Below are the code and all the weights of a small trained network. Each question names an input and a target symbol and asks about switching units off, where a switched-off unit gives its printed mean instead of its output.

import numpy as np


def w(rows, s, z=0):
    codes = np.array(rows[::2]) - 128.0
    scale = np.full(codes.shape[1], s)
    scale[-1] = z or s
    return codes * scale


def f(y):
    return y / 2 * (1 + np.tanh(0.7978845608 * (y + 0.044715 * y**3)))


def softmax(a):
    e = np.exp(a - a.max(-1, keepdims=True))
    return e / e.sum(-1, keepdims=True)


def log_softmax(a):
    a = a - a.max(-1, keepdims=True)
    return a - np.log(np.exp(a).sum(-1, keepdims=True))


def net(x, mask):
    ids = ['ΞΠΦγδηθλσψ'.index(c) for c in x.split()]
    T = len(ids)
    res = E[ids] + P[:T]
    u = 0
    for l in range(2):
        q, k, v = (res @ M[l].T for M in (Q, K, V))
        z = softmax(np.where(np.tri(T) > 0, q @ k.T / 2**0.5, -1e9)) @ v
        res = res + np.where(mask[u], z, O[l][:, -1]) @ O[l][:, :-1]
        u += 1
        y = f(res @ A[l][:, :-1].T + A[l][:, -1])
        res = res + np.where(mask[u : u + 8], y, B[l][:, -1]) @ B[l][:, :-1]
        u += 8
    return log_softmax(res[-1] @ U[:, :-1].T + U[:, -1])


Q, K, V, O, A, B = {}, {}, {}, {}, {}, {}
E = w([
[144,113,147,102,20,62,122,95,120],'Ξ',
[81,51,139,177,26,116,128,97,205],'Π',
[77,193,173,151,41,54,146,158,131],'Φ',
[58,83,154,109,120,65,153,218,104],'γ',
[247,126,207,107,104,79,131,189,58],'δ',
[143,89,213,219,163,130,123,138,164],'η',
[131,2,154,120,160,59,128,108,133],'θ',
[117,177,92,70,66,86,87,206,95],'λ',
[121,74,52,123,163,73,113,167,124],'σ',
[217,134,14,194,138,125,124,183,145],'ψ',
],0.0094)
P = w([
[101,59,118,187,74,190,247,122,18],'0',
[108,70,100,170,63,110,231,145,46],'1',
[131,76,102,177,74,86,204,163,51],'2',
[135,95,119,165,78,58,192,188,75],'3',
[138,89,127,159,96,62,173,194,96],'4',
[136,95,132,138,109,58,151,206,109],'5',
[129,97,141,135,117,51,131,203,128],'6',
[122,108,142,126,132,45,111,201,144],'7',
[127,116,143,124,139,43,92,208,157],'8',
[136,122,146,107,152,37,77,214,178],'9',
[129,125,149,98,168,30,55,219,191],'10',
[136,134,153,99,183,30,30,210,203],'11',
[147,139,155,85,178,16,19,215,225],'12',
[130,143,148,78,188,24,3,223,252],'13',
],0.0051)
Q[0] = w([
[101,77,167,122,89,11,145,207,124],'L0H0',
[121,148,96,108,171,245,144,44,106],'L0H0',
],0.012)
K[0] = w([
[135,143,126,123,167,129,31,144,188],'L0H0',
[129,117,130,155,88,148,247,96,73],'L0H0',
],0.011)
V[0] = w([
[187,240,13,94,62,136,96,148,127],'L0H0',
[45,145,171,2,54,100,130,146,42],'L0H0',
],0.0076)
O[0] = w([
[53,93,117,139,106,188,23,101,2,3],'L0H0',
[158,128,114,83,32,232,55,227,206,176],'L0H0',
],0.0066,0.002)
A[0] = w([
[138,95,171,143,67,121,121,2,123,153],'L0N0',
[153,83,45,142,123,106,135,170,124,252],'L0N1',
[122,105,168,177,78,186,117,107,168,150],'L0N2',
[141,121,137,92,147,93,43,114,141,223],'L0N3',
[99,101,82,86,88,236,45,150,70,123],'L0N4',
[58,106,145,111,93,135,141,170,130,177],'L0N5',
[107,185,126,188,87,144,166,89,99,108],'L0N6',
[189,136,185,80,48,124,155,177,252,155],'L0N7',
],0.0089,0.0038)
B[0] = w([
[176,60,176,212,47,61,170,42,110,125],'L0N0',
[157,40,57,218,116,62,126,238,112,223],'L0N1',
[73,135,181,168,90,254,110,13,182,127],'L0N2',
[139,140,128,72,150,70,31,197,188,162],'L0N3',
[161,67,149,202,248,213,124,86,121,135],'L0N4',
[44,74,133,154,92,139,157,179,77,188],'L0N5',
[83,251,135,86,24,217,177,102,145,123],'L0N6',
[125,106,131,14,111,199,206,201,205,254],'L0N7',
],0.0055,0.0098)
Q[1] = w([
[66,88,193,28,191,179,158,89,102],'L1H0',
[33,9,166,91,126,25,185,254,105],'L1H0',
],0.0083)
K[1] = w([
[206,118,105,87,77,208,209,226,231],'L1H0',
[138,158,136,76,152,81,3,133,204],'L1H0',
],0.0068)
V[1] = w([
[7,153,163,109,93,142,139,120,130],'L1H0',
[79,102,25,158,164,115,128,147,138],'L1H0',
],0.011)
O[1] = w([
[33,148,156,198,85,104,125,254,189,56],'L1H0',
[24,226,38,114,182,165,139,61,112,255],'L1H0',
],0.0073,0.0083)
A[1] = w([
[133,106,164,126,112,98,178,205,220,123],'L1N0',
[57,181,134,208,106,84,91,139,91,162],'L1N1',
[88,150,97,123,135,44,180,132,160,111],'L1N2',
[92,145,182,216,94,153,128,60,199,254],'L1N3',
[123,123,174,155,157,69,196,131,127,188],'L1N4',
[200,117,208,103,183,98,152,41,133,162],'L1N5',
[135,66,163,173,55,68,92,187,123,148],'L1N6',
[99,191,254,187,124,148,117,140,194,39],'L1N7',
],0.0075,0.0034)
B[1] = w([
[134,145,180,168,101,112,151,111,160,251],'L1N0',
[129,100,39,111,109,122,149,216,142,154],'L1N1',
[112,135,113,159,132,86,142,94,145,189],'L1N2',
[112,146,143,240,127,171,78,77,63,134],'L1N3',
[144,133,131,188,193,93,118,124,138,155],'L1N4',
[79,170,57,134,106,109,129,225,116,149],'L1N5',
[111,197,155,73,62,122,48,46,50,179],'L1N6',
[180,101,159,89,218,162,254,142,54,138],'L1N7',
],0.0073,0.014)
U = w([
[177,78,145,76,38,109,72,85,99,71],'Ξ',
[110,70,133,186,89,152,88,42,182,21],'Π',
[62,220,142,125,73,128,108,133,159,92],'Φ',
[119,89,78,99,119,130,184,194,191,79],'γ',
[210,144,187,105,128,140,127,176,20,60],'δ',
[157,153,198,213,213,125,125,104,139,125],'η',
[180,54,175,155,186,70,179,92,155,120],'θ',
[126,61,144,131,172,253,61,165,138,172],'λ',
[108,148,90,162,147,92,73,108,55,252],'σ',
[102,189,104,49,156,155,156,66,97,186],'ψ',
],0.006,0.0018)

Each question gives the input, a string of symbols that net reads in full, and the target symbol t.
The units are the heads (2 rows each of Q, K, V and O) and the neurons (one row each of A and B). Each row of codes is followed by its name. A weight is (code - 128) times the scale printed after its matrix; where a second scale follows, it is the last column's (O, A, B and U).
mask holds one flag per unit, layer by layer, with each layer's heads first. A switched-off unit (its flag False) gives its mean, the last column of its rows in O or B, instead of its output. The means were averaged over made-up inputs and are rounded, as every weight is.
A unit's drop is (log p(t) with every unit on - log p(t) with that unit switched off) / (log p(t) with every unit on - log p(t) with every unit switched off).
The circuit of an input: a set's keep is (log p(t) with only the set's units on - log p(t) with every unit switched off) / (log p(t) with every unit on - log p(t) with every unit switched off). Starting from the 12 units with the biggest drops (on a tie, the unit counted first), units are removed one at a time, each time the one whose removal leaves the highest keep (on an exact tie, the one counted first), for as long as the keep stays at least 0.8.
circuit, biggest first: the units of the circuit, biggest drop first
top k neurons: the k neurons with the biggest drops, biggest first
top k neurons in layer l: the k neurons of layer l with the biggest drops, biggest first
input γ λ Π, target Π: circuit, biggest first	L0N2; L1N3; L0N0
input γ γ γ Φ δ Π Π, target Ξ: circuit, biggest first	L1H0; L1N6; L0N5; L0N0
input ψ Π γ θ Φ γ γ λ γ, target λ: circuit, biggest first	L0H0; L0N4
input ψ ψ η, target σ: top 4 neurons	L0N7; L1N5; L1N0; L1N3
input Φ γ γ ψ Π, target σ: circuit, biggest first	L0H0; L0N7
input ψ Ξ Φ Φ σ η ψ δ, target σ: top neuron in layer 0	L0N7
input ψ γ γ η δ δ γ, target Ξ: circuit, biggest first	L1H0; L0N5; L1N6
input γ ψ Φ γ ψ γ γ γ Π δ Φ, target Ξ: top 2 neurons in layer 0	L0N5; L0N3
input γ Φ σ γ γ γ ψ ψ γ, target ψ: circuit, biggest first	L1H0; L0N5
input γ Φ ψ Φ δ γ, target Ξ: circuit, biggest first	L1H0; L0N5; L1N6; L0N1
input Φ γ ψ Φ γ δ γ γ ψ, target Φ: circuit, biggest first	L1H0; L1N6; L0H0; L0N1
input γ η ψ Φ θ η σ γ γ, target ψ: top 3 neurons in layer 0	L0N5; L0N7; L0N3
input ψ ψ γ ψ Ξ ψ Ξ η η γ γ Π σ Φ, target ψ: top 2 neurons in layer 0	L0N3; L0N7
input γ θ η Ξ γ, target θ: top neuron in layer 0	L0N5
input η γ γ Φ γ γ σ Φ σ ψ θ, target σ: circuit, biggest first	L0H0; L0N7; L1N0
input ψ η θ Φ η γ ψ Ξ, target σ: circuit, biggest first	L0H0; L0N7
input ψ Φ ψ Φ θ γ ψ, target Φ: circuit, biggest first	L0H0; L1H0; L1N6; L0N1
input Π σ ψ γ θ γ λ Φ δ Ξ, target Ξ: top 2 neurons	L0N3; L1N6
input γ γ θ Φ, target γ: top 3 neurons	L0N7; L1N6; L0N5
input Φ δ Π, target Ξ: circuit, biggest first	L1H0; L1N6; L0N0
input γ σ Ξ, target ψ: top 3 neurons in layer 0	L0N7; L0N1; L0N0
input ψ Φ γ η, target η: top 2 neurons	L1N3; L1N4
input γ γ Π Φ η γ Φ ψ γ σ Φ, target ψ: circuit, biggest first	L1H0; L0N7; L0N3; L1N0
input Ξ η θ η σ Ξ, target ψ: top 3 neurons	L0N7; L0N0; L1N0
input γ Φ ψ, target ψ: circuit, biggest first	L0H0; L1H0; L0N5
input γ γ Φ γ, target Φ: top 3 neurons	L1N6; L1N0; L0N5
input θ Ξ γ γ Φ γ γ γ δ λ Π, target λ: top 2 neurons	L0N4; L1N2
input ψ θ γ Φ δ γ δ γ θ γ Ξ, target Ξ: top 2 neurons in layer 1	L1N6; L1N5
input γ γ γ, target Φ: top 4 neurons in layer 1	L1N6; L1N0; L1N1; L1N7
input η Π γ γ Φ γ ψ γ ψ Π, target σ: top 2 neurons in layer 0	L0N7; L0N0
